Here is a tiny trained network, its code and every weight. The questions are about switching its units off for an input and a class, where a switched-off unit gives its printed mean instead of its output.

import numpy as np


def w(rows, s, z=0):
    codes = np.array(rows[::2]) - 128.0
    scale = np.full(codes.shape[1], s)
    scale[-1] = z or s
    return codes * scale


def f(y):
    return y / 2 * (1 + np.tanh(0.7978845608 * (y + 0.044715 * y**3)))


def log_softmax(a):
    a = a - a.max(-1, keepdims=True)
    return a - np.log(np.exp(a).sum(-1, keepdims=True))


def net(x, mask):
    res = np.array(x, float).reshape(1, 6) / 4 @ E
    y = f(res @ A[0][:, :-1].T + A[0][:, -1])
    res = res + np.where(mask, y, B[0][:, -1]) @ B[0][:, :-1]
    return log_softmax(res[-1] @ U[:, :-1].T + U[:, -1])


A, B = {}, {}
E = w([
[48,240,133,45,165,45,53,255,234],'x0',
[121,46,28,137,91,151,208,146,114],'x1',
[160,227,202,172,49,31,96,88,77],'x2',
[103,117,158,90,120,145,123,187,154],'x3',
[42,124,172,207,141,222,123,184,69],'x4',
[53,93,194,197,168,92,146,44,243],'x5',
],0.0059)
A[0] = w([
[126,238,160,110,155,57,57,154,150,212],'neuron 0',
[170,94,70,128,136,155,136,104,70,113],'neuron 1',
[201,111,74,122,118,115,158,100,40,200],'neuron 2',
[99,129,255,212,125,149,127,81,83,202],'neuron 3',
[138,83,68,96,146,186,162,146,67,237],'neuron 4',
[190,88,74,136,128,138,132,39,81,229],'neuron 5',
[75,107,68,57,118,208,174,191,151,164],'neuron 6',
[106,217,151,185,91,121,99,188,8,167],'neuron 7',
[150,223,152,183,92,96,76,141,26,154],'neuron 8',
[169,109,85,93,58,134,168,54,72,220],'neuron 9',
[33,62,114,185,184,208,147,114,143,231],'neuron 10',
[195,39,66,79,94,100,177,68,90,225],'neuron 11',
[66,103,52,85,154,239,164,187,127,201],'neuron 12',
[123,224,147,56,162,61,52,144,197,199],'neuron 13',
[77,117,228,166,179,161,115,125,219,243],'neuron 14',
[115,62,127,142,148,214,177,61,106,217],'neuron 15',
[66,94,169,181,182,209,143,105,186,221],'neuron 16',
[39,114,130,89,160,158,143,244,195,235],'neuron 17',
[94,138,165,201,75,105,121,65,63,254],'neuron 18',
[106,91,133,164,98,83,201,91,179,198],'neuron 19',
[39,94,82,100,160,138,165,190,204,207],'neuron 20',
[154,135,110,82,60,117,107,165,39,254],'neuron 21',
[109,226,167,131,137,48,89,102,132,231],'neuron 22',
[112,235,165,68,115,95,30,182,173,203],'neuron 23',
[187,130,64,113,92,82,173,73,176,210],'neuron 24',
[140,115,139,138,93,1,123,66,223,207],'neuron 25',
[239,71,75,76,115,183,130,180,52,241],'neuron 26',
],0.0075,0.0038)
B[0] = w([
[41,225,180,43,155,73,18,139,183,235],'neuron 0',
[206,188,131,213,161,206,104,167,83,184],'neuron 1',
[177,218,190,230,122,170,171,175,130,221],'neuron 2',
[129,75,219,28,69,207,127,43,97,215],'neuron 3',
[210,134,86,210,105,160,119,210,58,222],'neuron 4',
[184,188,191,209,164,181,188,80,139,232],'neuron 5',
[161,93,56,151,113,62,139,237,35,193],'neuron 6',
[78,152,110,64,2,193,188,215,178,199],'neuron 7',
[67,173,197,69,43,188,178,174,175,204],'neuron 8',
[187,190,145,197,127,158,203,118,170,225],'neuron 9',
[85,49,53,141,130,208,102,69,42,223],'neuron 10',
[200,181,137,250,194,125,206,104,153,246],'neuron 11',
[133,65,38,187,85,130,156,215,20,216],'neuron 12',
[112,219,172,38,252,24,4,142,168,247],'neuron 13',
[87,67,104,46,174,132,42,43,52,220],'neuron 14',
[192,72,152,156,146,187,127,63,80,231],'neuron 15',
[109,32,123,79,145,178,85,59,69,211],'neuron 16',
[83,92,60,87,121,61,58,226,66,213],'neuron 17',
[130,99,226,95,78,197,186,95,181,212],'neuron 18',
[92,73,133,168,187,126,186,59,155,182],'neuron 19',
[61,64,59,153,171,60,146,196,86,198],'neuron 20',
[188,172,185,106,53,121,168,220,163,219],'neuron 21',
[4,187,166,27,147,114,85,134,183,224],'neuron 22',
[116,198,147,33,160,12,42,198,166,245],'neuron 23',
[122,153,131,192,202,65,194,108,198,203],'neuron 24',
[32,73,127,175,208,13,221,42,229,222],'neuron 25',
[238,208,181,204,111,113,81,207,67,254],'neuron 26',
],0.0063,0.0089)
U = w([
[240,183,144,217,137,186,137,140,92,26],'0',
[37,189,161,28,212,51,1,105,197,41],'1',
[73,157,159,84,17,197,174,176,159,161],'2',
[133,45,171,83,113,218,99,36,81,160],'3',
[91,84,122,201,199,73,214,56,224,229],'4',
[62,45,19,154,144,157,101,172,62,191],'5',
[169,128,107,87,125,46,74,209,108,9],'6',
],0.0078,0.0015)

Each question gives the input, the list of numbers given to net, and the class t.
The units are the neurons (one row each of A and B). Each row of codes is followed by its name. A weight is (code - 128) times the scale printed after its matrix; where a second scale follows, it is the last column's (A, B and U).
mask holds one flag per neuron, in row order. A switched-off neuron (its flag False) gives its mean, the last column of its row in B, instead of its output. The means were averaged over made-up inputs and are rounded, as every weight is.
A unit's drop is (log p(t) with every unit on - log p(t) with that unit switched off) / (log p(t) with every unit on - log p(t) with every unit switched off).
The circuit of an input: a set's keep is (log p(t) with only the set's units on - log p(t) with every unit switched off) / (log p(t) with every unit on - log p(t) with every unit switched off). Starting from the 12 units with the biggest drops (on a tie, the unit counted first), units are removed one at a time, each time the one whose removal leaves the highest keep (on an exact tie, the one counted first), for as long as the keep stays at least 0.8.
units of the circuit, in order: the units of the circuit, biggest drop first
k most important neurons: the k neurons with the biggest drops, biggest first
drop of u: that unit's drop, to one decimal
input [4,3,3,-4,2,-8], class 2: units of the circuit, in order -> neuron 7
input [-5,2,-2,-7,1,5], class 3: units of the circuit, in order -> neuron 16; neuron 3
input [-2,-8,-5,7,5,-7], class 6: 2 most important neurons -> neuron 26; neuron 21
input [-8,-5,8,-5,1,-4], class 2: 2 most important neurons -> neuron 8; neuron 7
input [0,5,-8,7,-3,-6], class 0: 3 most important neurons -> neuron 26; neuron 11; neuron 4
input [2,8,-3,-6,-2,1], class 0: 3 most important neurons -> neuron 11; neuron 14; neuron 22
input [3,3,0,0,6,-4], class 5: 2 most important neurons -> neuron 13; neuron 12
input [-7,-6,8,6,-5,1], class 2: 3 most important neurons -> neuron 8; neuron 3; neuron 18
input [-5,-8,4,-5,-7,6], class 4: 2 most important neurons -> neuron 25; neuron 23
input [7,-4,-6,0,4,-8], class 6: 2 most important neurons -> neuron 12; neuron 6
input [-3,-3,8,-4,-1,4], class 1: 2 most important neurons -> neuron 22; neuron 25
input [-3,-6,5,-4,-1,1], class 1: drop of neuron 7 -> -0.1
input [5,-3,-6,0,4,-1], class 5: drop of neuron 22 -> 0.1
input [-6,-3,8,-6,3,4], class 3: units of the circuit, in order -> neuron 3
input [0,6,-3,4,-3,8], class 5: drop of neuron 10 -> 0.2
input [4,4,-3,-3,-6,2], class 4: drop of neuron 24 -> 0.2
